Below is a small trained network, with its code and all its weights. Each question gives an input and a target symbol and asks what happens when units are switched off, that is, made to give their printed mean instead of their output.

import numpy as np


def w(rows, s, z=0):
    codes = np.array(rows[::2]) - 128.0
    scale = np.full(codes.shape[1], s)
    scale[-1] = z or s
    return codes * scale


def f(y):
    return np.maximum(y, 0)


def softmax(a):
    e = np.exp(a - a.max(-1, keepdims=True))
    return e / e.sum(-1, keepdims=True)


def log_softmax(a):
    a = a - a.max(-1, keepdims=True)
    return a - np.log(np.exp(a).sum(-1, keepdims=True))


def net(x, mask):
    ids = ['βδεζθμστφψ'.index(c) for c in x.split()]
    T = len(ids)
    res = E[ids] + P[:T]
    u = 0
    for l in range(2):
        r = res
        for j in range(3):
            rows = slice(3 * j, 3 * j + 3)
            q, k, v = (r @ M[l][rows].T for M in (Q, K, V))
            z = softmax(np.where(np.tri(T) > 0, q @ k.T / 3**0.5, -1e9)) @ v
            o = O[l][rows]
            res = res + np.where(mask[u + j], z, o[:, -1]) @ o[:, :-1]
        u += 3
        y = f(res @ A[l][:, :-1].T + A[l][:, -1])
        res = res + np.where(mask[u : u + 12], y, B[l][:, -1]) @ B[l][:, :-1]
        u += 12
    return log_softmax(res[-1] @ U[:, :-1].T + U[:, -1])


Q, K, V, O, A, B = {}, {}, {}, {}, {}, {}
E = w([
[151,155,88],'β',
[88,160,139],'δ',
[168,179,159],'ε',
[179,2,77],'ζ',
[114,184,125],'θ',
[98,177,150],'μ',
[142,185,136],'σ',
[77,151,165],'τ',
[129,60,201],'φ',
[88,169,203],'ψ',
],0.022)
P = w([
[132,182,2],'0',
[208,100,164],'1',
[198,106,193],'2',
[190,112,204],'3',
[177,124,212],'4',
[170,130,218],'5',
[161,147,220],'6',
[152,157,223],'7',
[148,171,221],'8',
[134,178,225],'9',
[136,188,230],'10',
[138,199,234],'11',
],0.01)
Q[0] = w([
[118,146,94],'L0H0',
[42,103,138],'L0H0',
[101,108,108],'L0H0',
[196,127,176],'L0H1',
[112,136,199],'L0H1',
[134,173,1],'L0H1',
[148,229,188],'L0H2',
[149,155,196],'L0H2',
[197,76,104],'L0H2',
],0.015)
K[0] = w([
[171,113,115],'L0H0',
[108,97,169],'L0H0',
[110,104,133],'L0H0',
[79,121,140],'L0H1',
[103,161,56],'L0H1',
[171,150,222],'L0H1',
[130,253,157],'L0H2',
[75,193,154],'L0H2',
[146,68,173],'L0H2',
],0.02)
V[0] = w([
[172,109,85],'L0H0',
[78,138,93],'L0H0',
[77,50,136],'L0H0',
[10,65,57],'L0H1',
[124,154,47],'L0H1',
[88,140,116],'L0H1',
[254,189,56],'L0H2',
[233,114,109],'L0H2',
[87,3,82],'L0H2',
],0.0087)
O[0] = w([
[53,150,176,110],'L0H0',
[96,179,67,105],'L0H0',
[228,189,116,46],'L0H0',
[190,205,43,84],'L0H1',
[3,187,111,184],'L0H1',
[131,122,84,127],'L0H1',
[58,128,211,185],'L0H2',
[84,102,226,150],'L0H2',
[159,184,130,2],'L0H2',
],0.0069,0.0086)
A[0] = w([
[169,132,169,105],'L0N0',
[83,58,33,160],'L0N1',
[158,127,107,8],'L0N2',
[51,117,75,150],'L0N3',
[135,140,176,122],'L0N4',
[152,136,211,161],'L0N5',
[200,125,100,180],'L0N6',
[173,109,37,93],'L0N7',
[151,121,55,120],'L0N8',
[114,114,151,67],'L0N9',
[147,140,210,144],'L0N10',
[177,249,141,97],'L0N11',
],0.011,0.015)
B[0] = w([
[82,193,114,143],'L0N0',
[255,129,152,139],'L0N1',
[152,183,152,128],'L0N2',
[193,194,162,169],'L0N3',
[150,123,85,177],'L0N4',
[124,165,99,252],'L0N5',
[56,110,160,153],'L0N6',
[41,94,92,129],'L0N7',
[73,100,71,130],'L0N8',
[222,156,109,136],'L0N9',
[132,134,82,236],'L0N10',
[42,151,174,139],'L0N11',
],0.0094,0.014)
Q[1] = w([
[117,7,84],'L1H0',
[147,214,101],'L1H0',
[48,149,87],'L1H0',
[89,123,136],'L1H1',
[113,67,72],'L1H1',
[137,207,133],'L1H1',
[166,115,91],'L1H2',
[179,120,147],'L1H2',
[208,121,159],'L1H2',
],0.016)
K[1] = w([
[100,8,69],'L1H0',
[155,227,95],'L1H0',
[75,169,123],'L1H0',
[136,99,97],'L1H1',
[165,91,189],'L1H1',
[137,175,58],'L1H1',
[127,71,108],'L1H2',
[147,101,139],'L1H2',
[162,95,163],'L1H2',
],0.017)
V[1] = w([
[118,110,8],'L1H0',
[219,135,210],'L1H0',
[217,180,55],'L1H0',
[118,46,223],'L1H1',
[83,163,55],'L1H1',
[183,157,95],'L1H1',
[100,121,81],'L1H2',
[141,83,152],'L1H2',
[124,146,147],'L1H2',
],0.013)
O[1] = w([
[158,94,247,2],'L1H0',
[114,73,2,170],'L1H0',
[134,23,146,137],'L1H0',
[218,170,71,50],'L1H1',
[118,102,203,175],'L1H1',
[72,91,130,122],'L1H1',
[97,182,183,100],'L1H2',
[205,143,118,45],'L1H2',
[105,115,94,185],'L1H2',
],0.012,0.008)
A[1] = w([
[86,38,158,115],'L1N0',
[4,140,109,44],'L1N1',
[125,52,133,2],'L1N2',
[14,230,53,128],'L1N3',
[64,112,37,60],'L1N4',
[84,139,1,15],'L1N5',
[155,226,141,163],'L1N6',
[198,126,41,112],'L1N7',
[221,51,131,138],'L1N8',
[56,82,164,131],'L1N9',
[131,195,140,60],'L1N10',
[167,30,249,102],'L1N11',
],0.0087,0.012)
B[1] = w([
[144,152,130,211],'L1N0',
[167,79,116,212],'L1N1',
[139,63,247,157],'L1N2',
[136,129,181,255],'L1N3',
[181,156,134,186],'L1N4',
[170,140,161,197],'L1N5',
[100,90,98,184],'L1N6',
[62,74,185,171],'L1N7',
[109,213,64,139],'L1N8',
[156,161,84,213],'L1N9',
[119,173,76,147],'L1N10',
[93,169,66,198],'L1N11',
],0.012,0.03)
U = w([
[177,151,81,87],'β',
[79,87,133,85],'δ',
[143,196,104,136],'ε',
[87,102,207,118],'ζ',
[135,98,153,94],'θ',
[121,93,102,160],'μ',
[143,133,169,110],'σ',
[85,141,96,127],'τ',
[115,122,131,254],'φ',
[140,154,2,153],'ψ',
],0.013,0.0083)

Each question gives the input, a string of symbols that net reads in full, and the target symbol t.
The units are the heads (3 rows each of Q, K, V and O) and the neurons (one row each of A and B). Each row of codes is followed by its name. A weight is (code - 128) times the scale printed after its matrix; where a second scale follows, it is the last column's (O, A, B and U).
mask holds one flag per unit, layer by layer, with each layer's heads first. A switched-off unit (its flag False) gives its mean, the last column of its rows in O or B, instead of its output. The means were averaged over made-up inputs and are rounded, as every weight is.
A unit's drop is (log p(t) with every unit on - log p(t) with that unit switched off) / (log p(t) with every unit on - log p(t) with every unit switched off).
The circuit of an input: a set's keep is (log p(t) with only the set's units on - log p(t) with every unit switched off) / (log p(t) with every unit on - log p(t) with every unit switched off). Starting from the 12 units with the biggest drops (on a tie, the unit counted first), units are removed one at a time, each time the one whose removal leaves the highest keep (on an exact tie, the one counted first), for as long as the keep stays at least 0.8.
units of the circuit, in order: the units of the circuit, biggest drop first
most important unit: the unit with the biggest drop
top k neurons: the k neurons with the biggest drops, biggest first
top k neurons in layer l: the k neurons of layer l with the biggest drops, biggest first
which heads matter: for each layer, one digit per head in row order, 1 if its drop is at least 0.15 and else 0, layers parted by /
input ζ θ μ μ, target ζ: top neuron	L1N11
input μ τ ε φ σ ε φ σ β ψ, target μ: which heads matter	011 / 110
input τ ε ε ψ μ τ τ ε τ ψ, target τ: which heads matter	111 / 110
input β ζ β ε ε β μ ζ ε μ ψ σ, target β: top 2 neurons in layer 1	L1N4, L1N7
input ε ζ ε, target ε: top 3 neurons in layer 0	L0N3, L0N1, L0N5
input ε μ ε ζ, target ψ: which heads matter	100 / 011
input τ ε θ, target τ: top 4 neurons	L1N11, L1N9, L1N2, L0N1
input ψ ε φ ε ε ζ ψ ζ ε, target ψ: top 2 neurons in layer 0	L0N3, L0N1
input μ θ ζ ψ ε ε θ, target μ: top 2 neurons	L1N2, L0N1
input μ τ ζ ε τ δ ψ φ δ ψ ε, target μ: top 2 neurons	L1N2, L0N1
input μ ζ σ ψ σ ζ ζ μ β δ, target μ: top 4 neurons	L1N2, L0N1, L0N3, L1N9
input δ ε ψ σ τ ε φ φ ψ, target δ: top 2 neurons	L1N2, L0N1
input ε φ τ ζ θ, target ε: units of the circuit, in order	L1H0, L0H2, L0H1
input τ ε θ ε, target τ: top 3 neurons in layer 0	L0N1, L0N8, L0N7
input β ζ ψ τ, target β: which heads matter	011 / 100
input ε θ τ θ ψ, target ε: units of the circuit, in order	L1H0
input θ δ ζ ε, target θ: top 4 neurons in layer 0	L0N3, L0N1, L0N10, L0N5
input τ ε β β σ φ φ σ ψ τ, target τ: top 3 neurons in layer 0	L0N8, L0N1, L0N7
input μ δ φ ψ β τ ζ τ, target μ: top 3 neurons in layer 0	L0N1, L0N3, L0N10
input ψ β δ ε ε φ ζ, target ψ: most important unit	L1N3
input β θ μ ε ζ μ μ, target β: top 4 neurons	L0N3, L0N1, L0N10, L0N5
input τ ψ δ, target τ: top 4 neurons	L1N11, L1N9, L1N2, L0N1
input θ β ζ ζ θ ψ δ σ, target θ: top 3 neurons	L0N1, L0N3, L1N2
input τ β β ε μ τ ε ε τ ζ τ, target τ: top 2 neurons in layer 0	L0N8, L0N7
input ζ φ τ, target ζ: which heads matter	110 / 100
input β ζ ε, target β: top 2 neurons	L0N3, L0N1
